Below are the code and all the weights of a small trained network. Each question names an input and a class and asks about switching units off, where a switched-off unit gives its printed mean instead of its output.

import numpy as np


def w(rows, s, z=0):
    codes = np.array(rows[::2]) - 128.0
    scale = np.full(codes.shape[1], s)
    scale[-1] = z or s
    return codes * scale


def f(y):
    return y / 2 * (1 + np.tanh(0.7978845608 * (y + 0.044715 * y**3)))


def log_softmax(a):
    a = a - a.max(-1, keepdims=True)
    return a - np.log(np.exp(a).sum(-1, keepdims=True))


def net(x, mask):
    res = np.array(x, float).reshape(1, 4) / 4 @ E
    y = f(res @ A[0][:, :-1].T + A[0][:, -1])
    res = res + np.where(mask, y, B[0][:, -1]) @ B[0][:, :-1]
    return log_softmax(res[-1] @ U[:, :-1].T + U[:, -1])


A, B = {}, {}
E = w([
[97,209,135,141,68,207,164],'x0',
[150,134,71,42,87,146,244],'x1',
[118,113,177,123,42,58,141],'x2',
[105,96,195,75,179,135,140],'x3',
],0.011)
A[0] = w([
[168,111,96,120,190,194,76,203],'N1',
[135,140,93,91,54,183,173,199],'N2',
[125,130,118,183,190,163,107,224],'N3',
[147,94,119,132,103,69,140,184],'N4',
[123,194,143,190,84,164,92,184],'N5',
[136,69,62,164,11,103,125,183],'N6',
[30,126,200,147,104,191,100,126],'N7',
[198,103,120,136,54,74,131,154],'N8',
[88,90,207,68,112,107,126,214],'N9',
[121,112,128,115,76,140,212,213],'N10',
[206,118,139,62,186,137,196,179],'N11',
[68,89,201,159,101,95,142,251],'N12',
[130,174,117,211,74,143,120,167],'N13',
[68,90,189,169,95,91,135,252],'N14',
[162,171,37,156,166,106,120,249],'N15',
],0.011,0.0035)
B[0] = w([
[68,62,233,162,138,77,109,222],'N1',
[43,115,58,54,145,244,210,242],'N2',
[82,110,254,151,112,141,64,218],'N3',
[190,128,78,168,134,65,117,202],'N4',
[142,178,121,131,67,189,78,225],'N5',
[130,186,55,173,61,75,162,231],'N6',
[180,164,142,117,171,159,85,211],'N7',
[137,131,81,149,122,75,206,214],'N8',
[201,171,141,65,185,131,157,250],'N9',
[98,152,69,100,162,147,158,230],'N10',
[150,49,104,114,195,176,132,228],'N11',
[199,147,135,99,162,83,155,254],'N12',
[104,169,74,119,97,170,69,218],'N13',
[163,183,144,92,166,64,159,253],'N14',
[49,85,122,206,60,110,111,222],'N15',
],0.0094,0.0087)
U = w([
[228,180,212,88,179,87,144,195],'0',
[182,97,158,121,32,141,124,4],'1',
[193,40,92,112,180,105,117,74],'2',
[155,194,58,215,2,71,186,137],'3',
[60,128,75,91,153,190,226,146],'4',
[89,164,99,134,15,193,99,54],'5',
[47,26,230,203,118,103,80,209],'6',
[199,215,206,145,89,196,20,109],'7',
],0.0088,0.003)

Each question gives the input, the list of numbers given to net, and the class t.
The units are the neurons (one row each of A and B). Each row of codes is followed by its name. A weight is (code - 128) times the scale printed after its matrix; where a second scale follows, it is the last column's (A, B and U).
mask holds one flag per neuron, in row order. A switched-off neuron (its flag False) gives its mean, the last column of its row in B, instead of its output. The means were averaged over made-up inputs and are rounded, as every weight is.
A unit's drop is (log p(t) with every unit on - log p(t) with that unit switched off) / (log p(t) with every unit on - log p(t) with every unit switched off).
The circuit of an input: a set's keep is (log p(t) with only the set's units on - log p(t) with every unit switched off) / (log p(t) with every unit on - log p(t) with every unit switched off). Starting from the 12 units with the biggest drops (on a tie, the unit counted first), units are removed one at a time, each time the one whose removal leaves the highest keep (on an exact tie, the one counted first), for as long as the keep stays at least 0.8.
circuit, biggest first: the units of the circuit, biggest drop first
k most important neurons: the k neurons with the biggest drops, biggest first
drop when u is switched off: that unit's drop, to one decimal
input [4,-1,-7,-6], class 5: most important neuron	[N5]
input [5,4,5,-2], class 4: 2 most important neurons	[N2, N10]
input [2,-5,7,-1], class 0: 4 most important neurons	[N14, N12, N15, N7]
input [-2,-6,1,-4], class 7: circuit, biggest first	[N5, N3]
input [7,5,1,-8], class 4: 3 most important neurons	[N2, N10, N3]
input [4,-3,-7,-4], class 6: 4 most important neurons	[N1, N15, N3, N9]
input [3,-8,6,3], class 0: 3 most important neurons	[N14, N12, N9]
input [-8,-6,0,2], class 0: 3 most important neurons	[N14, N15, N12]
input [7,1,4,0], class 4: drop when N2 is switched off	1.5
input [-8,-8,-1,7], class 0: drop when N9 is switched off	0.4
input [7,7,8,-7], class 4: drop when N6 is switched off	-0.1
